Below is a small trained network, with its code and all its weights. Each question gives an input and a target symbol and asks what happens when units are switched off, that is, made to give their printed mean instead of their output.

import numpy as np


def w(rows, s, z=0):
    codes = np.array(rows[::2]) - 128.0
    scale = np.full(codes.shape[1], s)
    scale[-1] = z or s
    return codes * scale


def norm(h):
    return h / np.sqrt((h * h).mean(-1, keepdims=True) + 1e-5)


def f(y):
    return np.maximum(y, 0)


def softmax(a):
    e = np.exp(a - a.max(-1, keepdims=True))
    return e / e.sum(-1, keepdims=True)


def log_softmax(a):
    a = a - a.max(-1, keepdims=True)
    return a - np.log(np.exp(a).sum(-1, keepdims=True))


def net(x, mask):
    ids = ['Φαβγεηθλμξπτψω'.index(c) for c in x.split()]
    T = len(ids)
    res = E[ids] + P[:T]
    u = 0
    for l in range(2):
        q, k, v = (norm(res) @ M[l].T for M in (Q, K, V))
        z = softmax(np.where(np.tri(T) > 0, q @ k.T / 3**0.5, -1e9)) @ v
        res = res + np.where(mask[u], z, O[l][:, -1]) @ O[l][:, :-1]
        u += 1
        y = f(norm(res) @ A[l][:, :-1].T + A[l][:, -1])
        res = res + np.where(mask[u : u + 12], y, B[l][:, -1]) @ B[l][:, :-1]
        u += 12
    return log_softmax(norm(res)[-1] @ U[:, :-1].T + U[:, -1])


Q, K, V, O, A, B = {}, {}, {}, {}, {}, {}
E = w([
[24,94,106,170,153,128],'Φ',
[45,105,106,129,185,74],'α',
[84,91,14,161,140,161],'β',
[192,118,92,200,97,120],'γ',
[110,21,123,72,53,127],'ε',
[154,144,45,146,109,112],'η',
[116,143,173,114,124,79],'θ',
[112,123,73,51,116,71],'λ',
[220,58,133,176,135,121],'μ',
[244,91,76,230,108,146],'ξ',
[124,135,204,120,144,128],'π',
[108,136,184,173,106,215],'τ',
[169,163,135,123,158,115],'ψ',
[128,170,155,156,108,181],'ω',
],0.011)
P = w([
[153,122,105,3,106,158],'0',
[145,135,121,31,110,145],'1',
[138,141,126,58,109,133],'2',
[130,141,127,79,121,106],'3',
[130,139,128,101,133,95],'4',
[123,143,124,123,140,88],'5',
[119,139,118,142,158,80],'6',
[110,135,115,152,172,73],'7',
[105,131,104,173,186,74],'8',
],0.0048)
Q[0] = w([
[154,90,53,101,207,3],'0.h1',
[27,70,141,228,169,143],'0.h1',
[206,111,245,208,130,13],'0.h1',
],0.013)
K[0] = w([
[174,154,106,141,250,97],'0.h1',
[63,42,101,196,143,114],'0.h1',
[115,171,210,236,137,124],'0.h1',
],0.016)
V[0] = w([
[126,136,151,112,253,179],'0.h1',
[165,74,150,125,106,95],'0.h1',
[144,173,108,115,192,106],'0.h1',
],0.0076)
O[0] = w([
[112,173,182,253,13,107,45],'0.h1',
[95,76,137,109,188,93,66],'0.h1',
[42,254,151,76,102,88,255],'0.h1',
],0.0038,0.0016)
A[0] = w([
[1,94,87,148,78,160,144],'0.n1',
[89,128,124,154,157,101,3],'0.n2',
[98,120,122,78,175,114,160],'0.n3',
[133,83,79,120,128,117,111],'0.n4',
[171,108,124,150,123,118,111],'0.n5',
[97,83,175,164,136,154,204],'0.n6',
[105,140,135,138,45,156,59],'0.n7',
[168,137,149,165,206,167,166],'0.n8',
[184,131,174,90,125,112,6],'0.n9',
[95,84,136,89,121,151,49],'0.n10',
[154,98,162,136,112,172,142],'0.n11',
[46,125,168,110,95,137,191],'0.n12',
],0.0093,0.0014)
B[0] = w([
[75,202,69,253,82,138,220],'0.n1',
[109,109,172,116,102,85,160],'0.n2',
[47,107,174,165,105,89,222],'0.n3',
[196,148,81,84,219,180,253],'0.n4',
[148,150,194,124,133,109,161],'0.n5',
[144,142,101,198,105,81,186],'0.n6',
[144,107,146,112,216,160,198],'0.n7',
[88,120,176,98,196,108,193],'0.n8',
[129,130,152,105,93,156,174],'0.n9',
[104,117,131,113,104,52,151],'0.n10',
[54,109,128,106,77,132,193],'0.n11',
[225,89,149,144,174,113,216],'0.n12',
],0.011,0.0035)
Q[1] = w([
[98,93,44,171,178,4],'1.h1',
[35,107,87,151,152,251],'1.h1',
[108,100,18,14,98,151],'1.h1',
],0.012)
K[1] = w([
[159,93,42,204,153,14],'1.h1',
[160,177,104,124,9,168],'1.h1',
[151,11,77,82,65,151],'1.h1',
],0.012)
V[1] = w([
[189,148,106,95,5,101],'1.h1',
[170,16,100,154,93,139],'1.h1',
[142,166,170,133,148,170],'1.h1',
],0.011)
O[1] = w([
[103,201,133,223,175,38,2],'1.h1',
[122,45,110,255,164,61,47],'1.h1',
[177,156,129,100,88,141,149],'1.h1',
],0.007,0.0042)
A[1] = w([
[105,159,73,40,190,119,96],'1.n1',
[94,136,144,96,31,31,118],'1.n2',
[139,127,187,69,182,74,116],'1.n3',
[117,98,59,203,133,73,103],'1.n4',
[54,152,121,165,192,127,168],'1.n5',
[107,254,196,114,174,122,2],'1.n6',
[194,98,129,193,177,171,70],'1.n7',
[67,77,129,70,149,57,61],'1.n8',
[184,174,87,87,46,109,179],'1.n9',
[236,162,99,184,37,66,86],'1.n10',
[126,112,181,154,205,39,97],'1.n11',
[194,89,49,134,106,138,156],'1.n12',
],0.0088,0.0039)
B[1] = w([
[174,125,192,214,174,99,253],'1.n1',
[157,182,133,202,92,215,164],'1.n2',
[109,135,36,168,129,128,191],'1.n3',
[105,96,116,22,153,124,183],'1.n4',
[140,109,158,73,146,141,190],'1.n5',
[123,248,115,58,90,45,164],'1.n6',
[165,172,110,179,41,112,156],'1.n7',
[167,139,53,73,111,66,157],'1.n8',
[111,123,170,85,183,176,220],'1.n9',
[186,104,191,110,124,34,162],'1.n10',
[116,67,180,76,130,150,186],'1.n11',
[61,155,146,153,138,180,202],'1.n12',
],0.013,0.0064)
U = w([
[57,140,116,217,89,55,252],'Φ',
[6,124,223,131,88,115,66],'α',
[34,158,26,133,148,182,139],'β',
[145,131,112,135,130,136,59],'γ',
[90,52,117,40,184,56,122],'ε',
[130,149,191,197,234,135,136],'η',
[153,161,73,136,50,132,224],'θ',
[214,163,18,127,150,56,122],'λ',
[216,58,48,125,117,156,85],'μ',
[196,132,81,184,96,171,107],'ξ',
[206,86,220,140,71,51,141],'π',
[111,112,160,213,38,182,164],'τ',
[125,254,160,58,117,71,125],'ψ',
[154,115,189,32,103,231,56],'ω',
],0.0099,0.0024)

Each question gives the input, a string of symbols that net reads in full, and the target symbol t.
The units are the heads (3 rows each of Q, K, V and O) and the neurons (one row each of A and B). Each row of codes is followed by its name. A weight is (code - 128) times the scale printed after its matrix; where a second scale follows, it is the last column's (O, A, B and U).
mask holds one flag per unit, layer by layer, with each layer's heads first. A switched-off unit (its flag False) gives its mean, the last column of its rows in O or B, instead of its output. The means were averaged over made-up inputs and are rounded, as every weight is.
A unit's drop is (log p(t) with every unit on - log p(t) with that unit switched off) / (log p(t) with every unit on - log p(t) with every unit switched off).
The circuit of an input: a set's keep is (log p(t) with only the set's units on - log p(t) with every unit switched off) / (log p(t) with every unit on - log p(t) with every unit switched off). Starting from the 12 units with the biggest drops (on a tie, the unit counted first), units are removed one at a time, each time the one whose removal leaves the highest keep (on an exact tie, the one counted first), for as long as the keep stays at least 0.8.
units of the circuit, in order: the units of the circuit, biggest drop first
unit that matters most: the unit with the biggest drop
top k neurons: the k neurons with the biggest drops, biggest first
k most important neurons of layer l: the k neurons of layer l with the biggest drops, biggest first
input μ η η ψ θ η, target ψ: units of the circuit, in order : (0.h1)
input λ η γ ω ω η β ψ, target ψ: top 2 neurons : (0.n11 1.n6)
input η α β η η π ψ λ, target ψ: top 3 neurons : (0.n1 1.n6 0.n12)
input η ε π λ ψ τ, target ψ: units of the circuit, in order : (0.h1 1.h1 0.n8 1.n6)
input ω η ω β ε, target ε: units of the circuit, in order : (1.h1 1.n4)
input ω π ω λ μ, target ω: top 2 neurons : (0.n5 0.n9)
input η τ η η ω η η π, target π: top 3 neurons : (0.n11 0.n6 0.n12)
input ω Φ π η μ Φ τ, target τ: top 2 neurons : (1.n7 0.n7)
input η η ψ η μ, target ψ: units of the circuit, in order : (1.h1 0.h1 1.n6)
input η η μ μ ω β γ, target ω: top 4 neurons : (0.n5 0.n7 0.n6 1.n1)
input η ψ α γ, target ψ: top 3 neurons : (0.n7 1.n6 0.n5)
input η ψ β τ π, target ψ: 4 most important neurons of layer 0 : (0.n11 0.n4 0.n9 0.n6)
input α ω τ, target τ: top 2 neurons : (0.n1 0.n6)
input γ η ψ η γ, target ψ: 2 most important neurons of layer 0 : (0.n5 0.n12)
input ψ ω η ψ, target ω: top 2 neurons : (0.n7 0.n8)
input ω β η ψ ω π ξ, target ω: units of the circuit, in order : (1.h1)
input ω ξ α μ ψ μ η η α, target α: units of the circuit, in order : (0.h1 0.n2 0.n4)
input η ξ μ β μ, target μ: top 2 neurons : (0.n8 1.n3)
input ψ η π τ Φ λ η, target ψ: top 2 neurons : (0.n1 1.n6)
input β ω Φ η η θ ψ ψ π, target ψ: units of the circuit, in order : (1.n6)
input ω α ψ η γ ξ Φ η λ, target ψ: top 3 neurons : (0.n1 1.n2 1.n6)
input η ω η η μ η ε, target ε: top 2 neurons : (0.n10 1.n4)
input ω η β μ π ω η ξ, target ω: 3 most important neurons of layer 0 : (0.n5 0.n7 0.n6)
input η π η ω λ π ξ ξ, target π: top 3 neurons : (1.n10 0.n7 0.n5)
input ω η β μ ψ ω π, target ω: 2 most important neurons of layer 0 : (0.n7 0.n8)
input β μ τ η π ψ α, target α: 3 most important neurons of layer 0 : (0.n1 0.n12 0.n4)
input π τ η ω η ω η π ψ, target ψ: unit that matters most : 0.n11
input π π π π β θ, target π: 2 most important neurons of layer 1 : (1.n11 1.n2)
